Here is a tiny trained network, its code and every weight. The questions are about switching its units off for an input and a target symbol, where a switched-off unit gives its printed mean instead of its output.

import numpy as np


def w(rows, s, z=0):
    codes = np.array(rows[::2]) - 128.0
    scale = np.full(codes.shape[1], s)
    scale[-1] = z or s
    return codes * scale


def norm(h):
    return h / np.sqrt((h * h).mean(-1, keepdims=True) + 1e-5)


def softmax(a):
    e = np.exp(a - a.max(-1, keepdims=True))
    return e / e.sum(-1, keepdims=True)


def log_softmax(a):
    a = a - a.max(-1, keepdims=True)
    return a - np.log(np.exp(a).sum(-1, keepdims=True))


def net(x, mask):
    ids = ['Ξαβγεημπψ'.index(c) for c in x.split()]
    T = len(ids)
    res = E[ids] + P[:T]
    u = 0
    for l in range(3):
        r = norm(res)
        for j in range(2):
            rows = slice(3 * j, 3 * j + 3)
            q, k, v = (r @ M[l][rows].T for M in (Q, K, V))
            z = softmax(np.where(np.tri(T) > 0, q @ k.T / 3**0.5, -1e9)) @ v
            o = O[l][rows]
            res = res + np.where(mask[u + j], z, o[:, -1]) @ o[:, :-1]
        u += 2
    return log_softmax(norm(res)[-1] @ U[:, :-1].T + U[:, -1])


Q, K, V, O = {}, {}, {}, {}
E = w([
[108,137,132,129,124,147,114,111,115],'Ξ',
[108,142,115,131,96,141,138,117,132],'α',
[103,139,146,124,119,130,122,114,130],'β',
[57,160,133,90,130,127,80,237,179],'γ',
[141,117,125,137,127,121,168,184,90],'ε',
[143,71,87,166,124,117,104,149,149],'η',
[191,113,109,74,106,109,6,98,150],'μ',
[157,139,158,154,133,168,123,136,171],'π',
[127,154,116,108,99,133,119,132,125],'ψ',
],0.016)
P = w([
[96,116,110,100,157,127,120,136,150],'0',
[105,99,158,160,68,194,81,108,98],'1',
[98,40,111,96,134,170,128,128,186],'2',
[116,149,180,254,72,115,58,123,41],'3',
[148,37,167,120,98,118,130,153,122],'4',
[136,229,119,226,144,85,104,132,97],'5',
[200,98,166,113,157,91,174,121,163],'6',
[139,202,44,122,179,105,137,125,165],'7',
[141,56,165,67,118,173,162,120,148],'8',
[134,96,91,77,161,114,112,151,164],'9',
],0.0064)
Q[0] = w([
[216,249,254,129,91,174,220,34,70],'0.h0',
[236,36,219,233,39,13,78,162,113],'0.h0',
[143,229,113,244,170,54,96,138,192],'0.h0',
[115,226,94,186,250,105,223,167,63],'0.h1',
[43,128,58,72,188,223,131,221,181],'0.h1',
[51,185,57,178,115,48,20,40,202],'0.h1',
],0.0067)
K[0] = w([
[159,73,240,121,27,57,127,160,144],'0.h0',
[95,39,124,108,86,251,104,155,95],'0.h0',
[101,173,145,245,78,143,41,153,45],'0.h0',
[92,143,147,206,100,73,118,217,50],'0.h1',
[113,227,69,139,255,80,164,191,191],'0.h1',
[127,198,74,180,107,131,19,89,135],'0.h1',
],0.0086)
V[0] = w([
[117,87,107,90,132,9,119,147,111],'0.h0',
[132,45,58,158,112,125,200,67,62],'0.h0',
[208,126,109,143,135,201,128,199,126],'0.h0',
[113,161,165,168,43,96,169,122,253],'0.h1',
[130,117,101,200,146,119,176,181,94],'0.h1',
[95,154,151,104,203,116,197,226,123],'0.h1',
],0.0052)
O[0] = w([
[41,116,69,198,149,32,110,79,99,15],'0.h0',
[85,126,97,8,146,131,71,126,162,70],'0.h0',
[136,157,143,182,183,173,128,208,253,5],'0.h0',
[168,116,92,197,114,97,21,86,122,109],'0.h1',
[170,122,227,87,43,155,93,91,86,23],'0.h1',
[113,106,197,156,85,61,154,115,164,18],'0.h1',
],0.006,0.0027)
Q[1] = w([
[128,58,137,109,141,110,196,105,134],'1.h0',
[151,147,223,6,142,128,121,147,55],'1.h0',
[53,210,185,153,121,160,148,77,179],'1.h0',
[70,27,74,138,160,163,179,109,154],'1.h1',
[199,39,144,33,87,135,53,161,92],'1.h1',
[44,170,96,99,165,155,2,74,223],'1.h1',
],0.0064)
K[1] = w([
[121,61,139,106,149,95,145,146,166],'1.h0',
[119,67,200,145,186,204,100,112,110],'1.h0',
[222,175,138,111,129,150,3,189,149],'1.h0',
[162,75,113,47,167,26,150,102,192],'1.h1',
[66,83,113,156,138,224,176,40,145],'1.h1',
[251,131,81,133,40,88,180,138,136],'1.h1',
],0.0073)
V[1] = w([
[65,104,227,140,239,116,89,79,119],'1.h0',
[172,105,165,72,80,115,187,199,162],'1.h0',
[173,200,127,103,57,14,111,134,109],'1.h0',
[92,122,197,134,44,51,87,235,106],'1.h1',
[104,221,109,68,2,132,169,227,113],'1.h1',
[149,55,244,100,199,162,127,154,50],'1.h1',
],0.0038)
O[1] = w([
[96,125,62,69,21,172,96,65,150,117],'1.h0',
[194,190,122,91,159,145,111,63,64,4],'1.h0',
[139,87,117,59,174,152,85,182,132,21],'1.h0',
[95,39,190,156,72,185,151,144,118,61],'1.h1',
[118,2,108,119,117,163,66,156,101,158],'1.h1',
[76,136,78,170,68,93,169,131,174,138],'1.h1',
],0.0057,0.0027)
Q[2] = w([
[134,26,220,154,129,104,228,195,76],'2.h0',
[57,95,39,147,195,94,104,97,195],'2.h0',
[121,92,107,1,166,136,204,128,114],'2.h0',
[118,211,150,137,99,176,99,162,91],'2.h1',
[119,122,52,203,202,127,70,152,200],'2.h1',
[98,183,31,106,128,97,45,37,94],'2.h1',
],0.0073)
K[2] = w([
[2,112,175,118,97,109,132,188,167],'2.h0',
[193,95,103,94,128,23,138,118,121],'2.h0',
[109,95,130,57,150,184,178,78,172],'2.h0',
[135,191,112,201,73,174,88,135,108],'2.h1',
[223,65,95,129,182,128,74,167,131],'2.h1',
[120,124,16,149,163,112,94,62,122],'2.h1',
],0.0083)
V[2] = w([
[86,10,66,172,124,208,118,163,233],'2.h0',
[104,206,133,26,159,98,74,166,185],'2.h0',
[96,131,63,137,150,124,109,217,147],'2.h0',
[138,162,108,23,105,127,127,124,185],'2.h1',
[204,144,74,167,87,77,148,215,125],'2.h1',
[19,223,108,207,157,254,158,189,3],'2.h1',
],0.004)
O[2] = w([
[121,230,188,51,159,69,153,147,123,175],'2.h0',
[109,95,138,78,74,177,172,197,90,106],'2.h0',
[187,148,200,131,83,110,149,78,122,171],'2.h0',
[108,127,168,112,156,185,124,157,133,98],'2.h1',
[2,112,210,111,101,107,108,97,107,127],'2.h1',
[131,72,125,45,164,91,197,134,200,253],'2.h1',
],0.0056,0.0045)
U = w([
[132,87,58,191,79,33,155,38,60,153],'Ξ',
[142,53,171,168,253,79,139,169,92,9],'α',
[6,73,125,164,71,119,83,198,224,134],'β',
[196,145,184,218,114,182,151,91,225,81],'γ',
[161,95,138,57,138,154,14,74,87,111],'ε',
[62,222,198,93,114,88,92,65,142,151],'η',
[73,185,92,204,163,168,175,190,47,75],'μ',
[156,44,215,161,38,141,186,115,63,215],'π',
[148,122,83,53,136,129,237,125,174,159],'ψ',
],0.0064,0.0016)

Each question gives the input, a string of symbols that net reads in full, and the target symbol t.
The units are the heads (3 rows each of Q, K, V and O). Each row of codes is followed by its name. A weight is (code - 128) times the scale printed after its matrix; where a second scale follows, it is the last column's (O and U).
mask holds one flag per head, layer by layer. A switched-off head (its flag False) gives its mean, the last column of its rows in O, instead of its output. The means were averaged over made-up inputs and are rounded, as every weight is.
A unit's drop is (log p(t) with every unit on - log p(t) with that unit switched off) / (log p(t) with every unit on - log p(t) with every unit switched off).
The circuit of an input: a set's keep is (log p(t) with only the set's units on - log p(t) with every unit switched off) / (log p(t) with every unit on - log p(t) with every unit switched off). Starting from all 6 units, units are removed one at a time, each time the one whose removal leaves the highest keep (on an exact tie, the one counted first), for as long as the keep stays at least 0.8.
circuit, biggest first: the units of the circuit, biggest drop first
unit that matters most: the unit with the biggest drop
heads that matter: for each layer, one digit per head in row order, 1 if its drop is at least 0.15 and else 0, layers parted by /
input ε β α, target β: heads that matter => 11 / 01 / 00
input μ γ β, target μ: circuit, biggest first => (2.h1, 0.h1)
input ε β Ξ β β η Ξ γ Ξ α, target π: circuit, biggest first => (0.h0, 1.h1, 0.h1, 2.h0)
input α β β ε Ξ Ξ, target β: heads that matter => 10 / 01 / 00
input μ Ξ α, target μ: circuit, biggest first => (2.h1, 0.h1)
input Ξ α ψ β ε β β, target β: heads that matter => 11 / 01 / 00
input Ξ β Ξ β Ξ π γ Ξ, target γ: circuit, biggest first => (0.h0)
input ε η Ξ ε Ξ β Ξ μ μ ψ, target μ: circuit, biggest first => (2.h1, 0.h0)
input β Ξ Ξ Ξ, target ψ: circuit, biggest first => (2.h1, 0.h1)
input Ξ μ η Ξ Ξ η β Ξ, target η: circuit, biggest first => (0.h0, 2.h1, 0.h1)
input β Ξ Ξ η β Ξ ε β α, target β: circuit, biggest first => (0.h0, 1.h1)
input Ξ ε Ξ Ξ β, target ψ: circuit, biggest first => (1.h0, 2.h1, 0.h1)
input Ξ ε α ε β Ξ Ξ Ξ η, target Ξ: heads that matter => 01 / 11 / 01
input γ γ Ξ ψ, target π: unit that matters most => 1.h1
input Ξ β π Ξ γ β β, target π: heads that matter => 11 / 01 / 10
input π Ξ β ε ψ Ξ β, target α: circuit, biggest first => (0.h0, 0.h1, 1.h0)
input Ξ Ξ Ξ ε Ξ ε μ Ξ α, target μ: circuit, biggest first => (0.h0, 0.h1, 2.h1)
input ε Ξ Ξ Ξ Ξ ε, target η: circuit, biggest first => (0.h1, 2.h0, 1.h1)
input Ξ ε Ξ γ Ξ, target ψ: heads that matter => 00 / 00 / 00
input Ξ Ξ ε Ξ η μ γ ψ α, target π: circuit, biggest first => (0.h0, 2.h0, 1.h1)
input Ξ Ξ Ξ Ξ Ξ ψ, target ψ: unit that matters most => 2.h1
input ε Ξ ε μ ε β Ξ π β β, target γ: heads that matter => 11 / 00 / 00
input μ α η Ξ η β α, target η: heads that matter => 10 / 10 / 01
input ε Ξ α Ξ Ξ β β β, target Ξ: heads that matter => 11 / 00 / 00
input μ Ξ β η η Ξ β, target η: heads that matter => 11 / 00 / 01
input Ξ Ξ Ξ Ξ Ξ Ξ α β ψ, target ε: heads that matter => 11 / 00 / 01
